Rows are numbered. After the first four, each row is followed by the numbers of the three nearest rows among all rows above it, by straight-line distance, nearest first.
1: [  6 -17  43  24  -3  -7  -7 -71  -1  13  -7   5  39  45  23  32   8  38
   6  31 -10  26  -9  42   4 -59 -12  25  15   1 -36  31  34 -10  13   2
  -2  -8  38  49   9  13  13   4]
2: [ 45 -60  11  20 -12  49 -28 -58  28 -43   5  18  10 -10  87  -9   6 -20
 -35  25  -1 -37 -41 -17  -6  21  13  17  19  -6 -13  28  57  -8  14  30
  47  14 -35   5  57 -16  41 -20]
3: [-43 -21   8 -23  -6 -14 -11 -48   4  52 -23 -14   1   8 -22 -10  26  20
  -6  47  -5  25  -4  34  19 -27  -7   1   3   0 -23  16   8   5  -3 -15
 -21 -51  -6 -27 -18 -16  41 -33]
4: [  3 -12  35 -15 -16 -13 -14   6  21  34 -17   9  18  -6  16  -9  24  12
   4 -14   0   8 -26  25   8   6  -1  14  12 -13   4  15  15 -22 -14   1
  12  23  -8  16  -4   0 -13  40]
5: [ -2 -23   5  47  -5 -35  -2  51  19  18 -43  46  -3   2  15 -35   9 -37
  -7  15  16  19  23  26  17 -12 -31   5  55  23  11   6  34  12 -40   4
  26 -22  12  17   2 -44 -20  29]  4 3 1
6: [  8  31  14  -2  -9  -4  -3  -9  -2  22 -27 -10  -9  -5   6 -26  28  13
  -2   0  -9  14  16   8   5  16 -17   8  21   3  11  35  20  -2 -29  11
 -27  11   9 -21   5  -7   1 -11]  4 3 5
7: [ 19 -63  14 -87  -8  29  -1  18  30 -28 -23  18  14   2  72 -12 -15   1
 -11 -36  -4 -40 -22 -12  17   4  14 -10  48 -23 -20  41  43 -13 -15  24
  64  34 -15  -1  13  19  -4  44]  4 2 6
8: [ -30   19   41  -39    1  -27  -21    8    4   76   37  -27   10   31
   -8   -4  -32   63  -22   16    2  -12   43   72   12  -30  -31  -27
    8   44  -22   13   18   -9  -50  -37 -100   70   20    6   -3  -34
   21   30]  6 4 3
9: [ 21 -31  -1  22  23 -23   0  -4  12  33  -8   5   0 -14  29   0  18  18
   1  -8  -2  12 -19   9 -19   1 -24   9  32  -9  -7  -5  47  -7 -22  13
   8  24  23  33   2   5   9  34]  4 6 5
10: [ -1   5   7 -33  -5   1   7  40   7  40 -21   2  -1  -3  27  19  17  -6
   3   6   1  10   4  -1  -3  -9 -19   2  23 -33   9   3   9 -20 -15 -38
 -16   7  18  -6 -26  31  -7  35]  4 6 9
11: [ 43 -12  44 -28 -21  24 -21 -45  28  -4 -48  -8 -21   5  59  -3  31  10
  -4   0 -23   8 -32   2  -4  28   6 -12 -13 -50 -16  13  26 -35  -8  -2
 -13   2 -11  21  -5  -5 -16   4]  4 6 9
12: [  1  10  10  -6 -12  -2   1 -22   3  42  -9  -9  -2  -4  11 -11  10  37
   6  18  -7  22 -20  16 -10   1  -3  -5  24   4   3  23  26 -11 -17  -8
 -44   4 -13   8   5  -3  30  25]  6 4 9
13: [  0 -21   6 -20   5  -2   1 -21  15  41 -11   7   7  16  21   0  22  39
   4   5   5  17  -7  36  10 -21 -26   1  25 -15 -12   2  19   4 -23 -12
 -16  18  -1  25  10  12   2  23]  12 4 9
14: [  1 -25  12 -63 -11  21  -1  12  35   2  15   8   2 -15  21  -8 -20  -9
  -4  17  -4 -22 -16  39 -17   2  -5 -16  43   2 -20   9  32   1  -7  -1
  17  23 -20   9   0  13   3  18]  4 13 7
15: [ 13 -13  -7  16 -15   5  -9  -3  11  15 -27  15  22   6  24  -7  34  14
  -5   0 -13  -9 -11   5  -5   3   4  -8  40  -4  -6  10   9 -12   1  16
  18  12   0  14 -41  20   8  16]  4 9 13
16: [ 12 -26  19 -31   3   1 -14 -24  20  -2 -25 -17   8 -12  16   7  35   7
   6   9   2  -4 -47  -1   2   0   4   8  53 -31   4   4  27  -5   2 -12
  55 -27 -18  -4 -15  47  10  39]  15 4 14
17: [ 20 -16   6   4 -15  -4   7   0  15  23   5  12  13  -6   2 -12 -14  37
  -3   7 -15  -4 -17  23  17  -2  -7  15  11  11 -20   9   6   0 -23  16
   1  -4 -23   9  -7  12 -15  12]  4 13 15
18: [  0 -29  25 -10 -23  21   2 -21  14  10  -1  19   6 -10  31  -5  -2 -28
   6  10  -2   2  -4  49   2  -9 -31   2  -8 -10  -9  -1  54   1 -16   7
  -9  12  16   2  12  20  24   7]  13 14 4
19: [ 13  -6  29  25   5  -1  11  -9  14  25 -16  21   4  26   6 -17  12  34
  -2 -24  24   3 -17  -5   1   9 -11 -15  21  15  -1   9  48  -9 -23  27
   5  33  11  29  -3  11  -3  29]  9 4 15
20: [-12 -22  38 -38   7  14   2  16   2  12 -18   5 -14   9  34  -8  30   4
   4 -37  21 -23  -8 -23  -9  20 -20  10  61 -10  11  31  35 -20 -30   6
   9  70   5 -35  18  14  24  23]  4 19 6
21: [ 29 -26  29   2 -28  20 -20 -73  30   5 -17  15  46  -4  53  -6 -31  25
 -14  24  -6  -8   3   1 -13 -32 -19  24   8  -7 -31  19  31  -6   8  -9
  10  43  -3  55  41  13   3  -2]  1 18 13
22: [  4 -26   2  10 -36  21  14 -52  11  28   3  -2  14 -32  33   6   9  44
  11  27 -10 -10 -21  49 -11   7   0  11   2   3  -5  12  25 -36 -22  -8
 -15   2  -9  15 -16  24  36   3]  12 17 18
23: [-12 -10  24 -10  -7 -22   7 -29  11  32 -36 -17  27 -10  -2  -5  41  34
   7  -1   6  19  26  34  -9 -33 -11  33  37 -10   7   5   3 -14  -6  13
  -5 -48   5   0 -16  44  24  17]  13 12 15
24: [ 49 -11   4  17 -11 -22 -33 -30  -4  66 -30  23   3   9  18 -41  33  32
   2  46 -10  12  -7  30 -10 -30 -38 -14 -43 -10 -34   7  34 -16 -15 -20
 -11 -19  16  55 -28 -39  14  35]  13 12 9
25: [-24  11  72 -67 -16 -11   3 -33  56  -3 -13  13  -3  12  23 -14  11 -26
  14 -18  16  -5 -12 -27   6 -10 -10  -5  63  -9  -5  18  26  -7  13  -6
 -23  61 -21 -36  88 -15  -5   7]  20 14 4
26: [ -2 -14  23  -8 -25   3 -15 -40  15  37 -17   2  -8   9   3  -2   8  15
   5  -8  -6   3   4  25  19 -28  -9   5  40   5 -32  26  -2   8   0  -9
 -25 -32  -6  14  21   2 -13  18]  13 17 12
27: [  0 -22  35 -16   4  -6  -5 -11  13  44  -3 -20  14 -19  16  13 -21  34
  13   5   2  13  -3  13   8 -10  -2 -10  27   8  -5   4  11   0 -16  -3
   0   7  13  16   6  18  -6  23]  13 17 4
28: [ -11   24   38   -7  -20  -37   -5  -34   24   70   -4   -7    3  -17
    9  -21   10   46    0    1   -1    1   -3   41  -15  -25   -4   20
  -20    8  -11   11  -18  -34  -20    3 -100   66  -56  -16  -19  -46
   36  -12]  12 6 8
29: [ 15 -13  27  -5 -11   1  -4  26   7  58   6   2  29 -12  -4 -30  -9  32
 -16  -1  -8   2   9  35  10   4   1  -5  11 -27   3   7  -1  16 -56 -15
  -3  27 -11  34 -41 -13 -25  52]  4 17 27
30: [  3 -37  26  10   0 -21 -13 -35  35  32 -18   7   6  10   1  -2  19  11
 -28  16  -4 -14   2  16  -2 -28  24  -4  62  16 -42  10  19   1  -8  31
  -8  28 -14  22 -38 -11  -5  -1]  15 17 26
31: [ -6  -3  10 -30 -11  16  -2 -51  -5  61 -12 -11  -4  14   7  -7  -8  20
  -6  45   9  -9  21  28  -9  -5 -23   5   3  28 -22   5  29   7 -28 -32
 -42  26 -11  12 -14  15  18  10]  12 13 27
32: [ 38  -6 -19  -7  12  -8  -2  42   7  29 -32   3 -16 -24 -12 -63  65  41
   1   8  -1  11 -50  16  15  16  -1  18   0 -49  11  -4 -13  -9 -33  -6
 -10 -19 -21  -4 -54 -17 -34  29]  4 29 17
33: [ -36   18    3  -43  -23   -5  -27    3  -14   90    0  -10   -4   47
  -20    2  -42   70   13   36    2   -1   10   54    9  -23  -19  -22
   -8    3  -16   19   18   15  -56  -42 -100   53   55   42  -15  -21
  -19    8]  8 31 13
34: [ 18   5  -3  45   5   0   3  18  24   7 -33  11   0  -9  15   6  19  21
  28 -40 -17   0 -27  -1   5 -32 -19  14  36 -13  -5   5   5 -17   1  27
  19  30   1  23   3  -1 -41  19]  15 9 4
35: [-13  -2  31 -15 -19 -11   0   7  11  21 -29   9  10  24  14   8   4  18
 -14  16  16   9  10  42  24 -27 -19  -2  25   9  -2  19  32  -8 -42   9
 -10   5  18   4  16  -4  10  22]  13 27 4
36: [-19 -10  22 -16 -19  14  -4  -6  16  52   5  -2  18  -5  39 -28   5  19
  18  18  -3  -4   3  38   1  -9 -19 -14  11   5  -8   2  32  -8 -26 -12
 -13  20  10  14 -10   4  15  27]  13 27 12
37: [ -1  -3   9 -26  -9  11  -4   8   2  38 -14 -10  -2  -4  -7  -5   5  26
  11  16   3  11 -29   7  -1  -7   2   4  18  -5  18  23  11  16 -27   6
   9  23  -4  19   8  -9  -5  20]  4 27 12
38: [-16 -32  -4  37   2   4 -24   1  31  39  -6  -2  -5  28 -56  -1  35  16
  -3  -3  -4 -25 -22  11 -16 -11  -3 -13  63  40 -16  32  38  24  14  31
 -25  -4 -11  -6  -8 -69 -39 -66]  30 26 6
39: [-23 -17  18  -9  11 -21  -4 -19  15  23  -1   3  17  -3  28  -3  -5  20
 -15  17  -2  25  10  23  -6  -4   2   6  18  14 -16  -7  11   2 -27   3
  -9   5  -6  47  -7   2   9  22]  27 13 36
40: [ -8  -4  23 -21   1  13  -6 -32   2  13   1 -11  -4  -3  -6 -16  -7  40
   0  10   4   3   2  15 -11 -23 -21   8  16 -22 -18  14  14 -19 -19 -23
 -36  18   2   6  14  -2   8 -14]  12 13 27
41: [ 48   6  26 -22 -12  -8   6  32  37  34 -47  19  -4   6  20  -3  45  -7
  13  17  -7   1 -14  26   3  -7  -6 -21   3 -15  23   7  -2  10 -34  -6
   4  36 -22  36 -51  43 -41  40]  4 10 15
42: [-17  14  -1 -50 -29 -18  -3 -33   9  46   4 -20  -5  -6  -8 -15  -7  28
   2  26  -6  25  24  51   8 -15  18 -12 -15  20 -18  -3   6  -4 -35 -24
 -67  18   5 -11   5  -4  30  17]  31 12 40
43: [-23   2   1   7  13  -7  26  67 -15  30  -5  21  42 -13  73   1 -30  -7
   5 -42   6  -4  42  25   3  -1 -30  11  71   0  23  10  39  -4 -37  16
  48  -8  34  37   1  84 -16  66]  10 9 27
44: [ -16   10   29 -100  -35  -32    1  -17   13   46   -5  -18    0    5
    2  -25  -12  -11  -15   29   -8    5   30   51   -3    3   -1   -3
   20    5  -25    4  -33    0  -49    3  -35   40   -7   11    1  -23
  -28   15]  42 31 39
45: [ 41 -19  14  13 -18 -19   5  -3  10  20 -10  28   1 -16  29  -3  28  32
   3 -13 -11  21 -27  23   6  -1 -14  11  24 -15 -18  16  29   2  -1  10
   7   3   2  34  -6  15  -8  35]  9 4 17
46: [ 33 -13   7 -16 -12  44   2 -20  21  -5 -20   9   8   8  41  22  11  -5
 -17  13  10 -19 -22  12  14  -6  -2   8  23  -3 -27  14  53   2  -8  -7
  24 -14   9  -2   0  18  -7 -19]  18 15 14
47: [-12   4  15 -13  -2  -3   5   7   6  24 -28  -5   4   5   6   8  -7  14
  17  17  -6   8 -13  -3 -21 -10 -10   6  16 -10  -4  -3   1  -4 -12  -4
 -21  23  11  -1  -1  12 -30  24]  37 27 10
48: [ -4  -4  -4   9   3  13  -4   5  21  42  -2  12   9  -2  17  13 -35  22
  19 -12  -9  -9 -11  12  -1 -11 -13   1  13  14  -4  22 -27  -6  -4 -12
   5   3  -5  21  17   9   9  39]  27 17 47
49: [ 28   3   6 -24 -10   8  13 -33   7  -2 -12  -2  -3   2  18 -14  28  29
 -17  12  -8  -1 -20  10  -7  -2 -11 -10  28  -2  11  15  34 -12 -10  -5
  20  -8  -1  -3   3  35  -1   3]  46 15 16
50: [ 15 -44  21 -22 -15  36   3 -14  15 -10   4 -22  15 -31  69  10  -9   5
 -12  12  -9 -26  -7  18  10  30  -8  -9  28 -20 -13  15  23 -10 -25   2
  10  -8 -32   7   2  36   8  29]  14 46 49
51: [ 14 -23  20  -7 -10   6  -8 -16   8  13 -13   5   3   0  25  -7  12 -16
  11  -3   0   5 -11   4  -1  13 -15  -3  47 -19   0  21  19   8 -16  34
  18  29   3   5  32  -9 -21  26]  4 37 9
52: [  4 -46  24 -25   8 -12  15  14  27 -15 -11   4   7 -12  76   1  34 -33
 -19 -35  11 -15 -14 -11  12  27 -20 -27  96  23 -34  15  63 -13 -47  68
  35  29 -23  31   5   7 -30  24]  51 7 20
53: [ 12 -14   1  22  -5   5 -25 -25   4  -1 -15  17  -1   6  18   0  33   3
 -19  -4  -3  -5  -6   5   3  -5 -16   8  32  -3 -17  -6   5   2  17  11
  16 -25  27   9  22 -27  -1  18]  51 15 26
54: [ 19 -12  10 -13  -5  28 -12   2   1 -13 -17   6   7  -8  15 -12  23  21
 -18  -1   9 -10   1  -3 -11  15  -9 -16  41  15 -10  12  40   4 -32  22
  34  21  16  57  22 -12 -41  35]  51 19 37
55: [ 43   7  24   5 -19 -20 -20   7  21  30 -14  14  -6   3  29 -11  27   5
  -6   9  -2  19  -6   5  15  -1 -18  -3  34  -9  13   3  26  -5   5 -36
  16  -3   0   0   9  18   7   5]  49 45 4
56: [-26   6  19 -29 -17  -9 -20 -22  -9  51  -6 -17 -26   4   6 -11  -1  22
   6  30  -4   3   5  28  -9   6 -30 -11  -1  14 -14  17  19   2 -44 -36
 -64   9  11 -17  11  -2   2 -27]  31 40 42
57: [  0   2  14 -58 -16  10  -5  64  -3  39  -1   0 -15 -10  28 -20 -25  20
   7 -23 -15 -20 -18   0  11  20  11 -13  33 -53  -5  22  -1  13 -68  -4
 -18  55  11  27 -17   4 -29  17]  29 37 10
58: [  0 -15  22 -33   9  13  -8 -29  29 -24 -29  -7   0   1  53  22   9  11
  -2  16  -1 -31 -16   8  19 -12 -18 -18  10  -2   5   0  38  10 -17   1
  30 -28  12   5  15  19  11 -20]  46 49 50
59: [-11 -30  15  29  -3 -31  15 -24  20  40 -30   4   9   0  13  -7  44  21
  -2  -3   1  -2  10  22 -10 -21 -28  -5  65  -8 -12  15  41 -11 -19  32
  42   0  -5  35 -16  16 -34  23]  9 15 45
60: [ 16  -3  40  -8   6 -32   9 -26  33  58 -52  11   2 -24  35  -9  55  -9
   9  -3 -21  21 -16  30  -7  -8  -1  -4  21 -18 -50  15   1 -16  -1   6
   0   8 -45  30 -17  -1 -12  26]  4 45 13
61: [-16   0   3 -28 -11  39 -11   0 -16  11  -8 -17  16  -6  -8 -45 -43  15
   5  22 -16  43   2  21  -4  11  -4  19  11 -43   5  11 -29  28  -3 -40
  18 -38  -5   9  41  -7  -5  52]  37 48 47
62: [-11  -2  41 -57  20  21   7  53  22  20 -19   3   8   1 -11  10  20   8
 -12 -23   5  -6 -20  10  14  -8 -21   9  56 -10  20  25  30   9 -11  18
  41  39  32  12  32  24 -29   7]  37 51 20
63: [ -5 -28  21  17  20 -41  14 -17  19  52 -46 -16 -24   2  -2 -28  74  15
  -9  -6 -20 -10   0  40  -9  21  -7   4  51 -14 -11   2  30 -25 -24  33
   3 -42 -25  29 -17   0  -2  -1]  59 60 23
64: [-31  19  -7  -5 -29 -11   0 -54   7  36 -12 -22 -11   0 -43 -17   6  42
 -11   3  10 -25  -3  20 -13 -24  -3  -2  30  12   9   5  23 -12   5   5
 -72  -2  -5 -39  32 -33 -14 -52]  40 56 6
65: [-10  26  31 -39 -29 -30 -18 -21  57  60 -16  14  12   9 -32   6 -18  43
 -16 -22   6  33   4  10 -16 -50 -11  16  18   7 -18  12 -31 -18   8 -17
 -60  77   9   7   2 -20  15  20]  28 40 42
66: [-15  18 -10 -87 -17  33   3 -32  -7  11 -39 -37 -49  -6  17   1  34 -27
  -6 -10  -1 -19 -14  20 -15  31  -3  -3  32  -5  -8  11  26  -6 -19   8
 -82  17  -2 -52  25   2  -2 -43]  56 6 64
67: [ -6 -14  13 -15  -9   0  33  -6  22  11  20  -4  17  15  25  -4 -12 -14
   3   5 -16 -20   1  -2  -1  12  14   6  49  -3  -1   7  12  11 -10  20
  42   9  -4  24  10  22 -18   9]  51 14 17
68: [  8  -9  46  12 -41 -20 -14 -59  11  38   0   7   5   1  70 -14  17  -6
   9  25  17  21  46  35 -15  -5 -30 -19   0  14  -3  13  48 -26 -36 -29
 -43  32  11  29  19  20  24  15]  36 18 31
69: [-25 -19   9  -4 -14 -36  22 -29  56  53  -3  -4 -14   6 -15  18  31  21
 -16  -2 -12  16  -7  37  14 -28 -13 -19  -2  18 -16   9  31 -21 -25   4
 -38  27  -4  21  -7  -2  24  -1]  13 12 39
70: [ 14  -6  30 -41  -3   0  -9  -7  -2  21 -16 -16  12 -26  12   7   3  48
 -12  15 -23 -10 -17  17  18 -15  26 -17  24 -11   5   2   1  15 -19   9
  12   5 -14  19 -17  15 -14   3]  27 37 17
71: [ -6   7   9 -42 -19 -13  -5  -5  -3  50 -57 -34 -42 -20  65  -8  45   5
  -5 -13   6  -5 -36  38 -16  15 -16 -22 -36  12   1  -3  53 -36 -39 -15
 -94  32  -8 -25 -28  22  33 -18]  56 66 12
72: [-23   2  34  -6  -9  -2 -27 -18  -7  51   3 -14  -5  10  12 -32   2  12
 -12   5  27  -5  -9  15 -17   2 -15  -3   7  13 -20  28  33  -9 -25 -28
 -52  46  -1   6  24 -40   9  -3]  56 40 12
73: [ 14 -21  43 -46  11 -37  44  28  20  34 -61  -5 -11  -8 -39 -20  71   8
   5 -18  39  20 -18  12  -2 -12  -8  -1  90 -18 -22  -8   0   0 -20  43
  10 -32 -34  20  -8 -11 -52  42]  63 59 60
74: [ 16 -12   9   7  -4  13 -11 -11  21  13 -27   3 -29  -4  34 -11  29 -20
   5  -7   8   0 -27  -3  -4  18 -12  14  -3  -3  -2   7  37 -13 -33   8
  -3 -15 -14 -16  -9  -6   5 -12]  6 46 49
75: [-18  -5   8  -8  -1 -27 -10 -18   3  36   3 -13  -2   7  -3 -31  15  33
  29   7  14   2 -16  32  -4  -9   7  -6  19   7  -5   9  23   8 -25   3
 -33  21  -4   4  -3   1  -5   2]  12 13 37
76: [  5 -18  15  20   5  16 -11  -2  23  38 -16   6   9  -6   2 -10  22  29
  15 -15 -14 -17 -27   0 -11 -15   0  11  29 -14   9  13   0 -25  -4  -2
  -6  43 -17  22  10  -6   7  36]  4 37 48
77: [-10  -8  -3  -9  -9 -16   0  -9  21  14 -10  -8  11   5   3   8  23  12
 -11   8 -26   0 -17  51  13 -14   4   0  23  14  -8  15  11  -2 -31  19
 -14  -3  12  19 -23   4 -18   2]  17 39 75
78: [ 21  -1  -6 -30  -3  39 -26  33   6 -25   5  10  28  36  29  40 -13   8
  -4   3  -8   7 -28  -6   5  -1  -9   6   6  -6   2  30  30  35  -9  -7
  50 -45  26   4  23  43 -11  11]  46 58 49
79: [ -8 -27  21 -30 -21  -7 -14  14  21  28  -8  -5  20   1  24 -39   7  -5
 -41  11 -10  10   1  20 -18 -11 -15 -14  23  27 -11  16  23  32 -45  16
 -25  46 -14   1   2 -30  13  31]  36 39 35
80: [-31 -21   8  -6 -18  -1 -19  15   8  18   1  -9 -22   8  -5 -35  19  24
  13 -12   0  -6 -27  -5   2  14 -23   9  37 -42  18  38  21 -10   3   7
  -2  60  17   8  20 -12   8  37]  76 37 51
81: [  9   3  15   4   0   7  21 -18   2   4 -33 -21   4 -11 -10 -20  54  21
  -6   5  13  24   0  16   5 -10 -16  27  23 -22 -20  -9  26 -12   5   2
  11 -44  13  11  -6  21  -7  34]  23 49 53
82: [ 24   4  57 -21 -14 -24  -4 -16  16  40 -25  18   6   4  31  14   2 -23
   0  -9  12  38  15  24 -16 -33 -14  -8  12  -4 -10   2  33 -20  -8   1
   7  26 -15  13   9  13  23  37]  4 35 55
83: [-17 -25  38  -7 -12 -12   2 -36  24  16 -25 -16  16 -19   5   0   9  38
   6  -9 -19   0  13  11   6 -12  10  10  28  -2 -10   5  -1 -34   8  16
   7   3 -25  27  -1  24 -16  37]  27 4 39
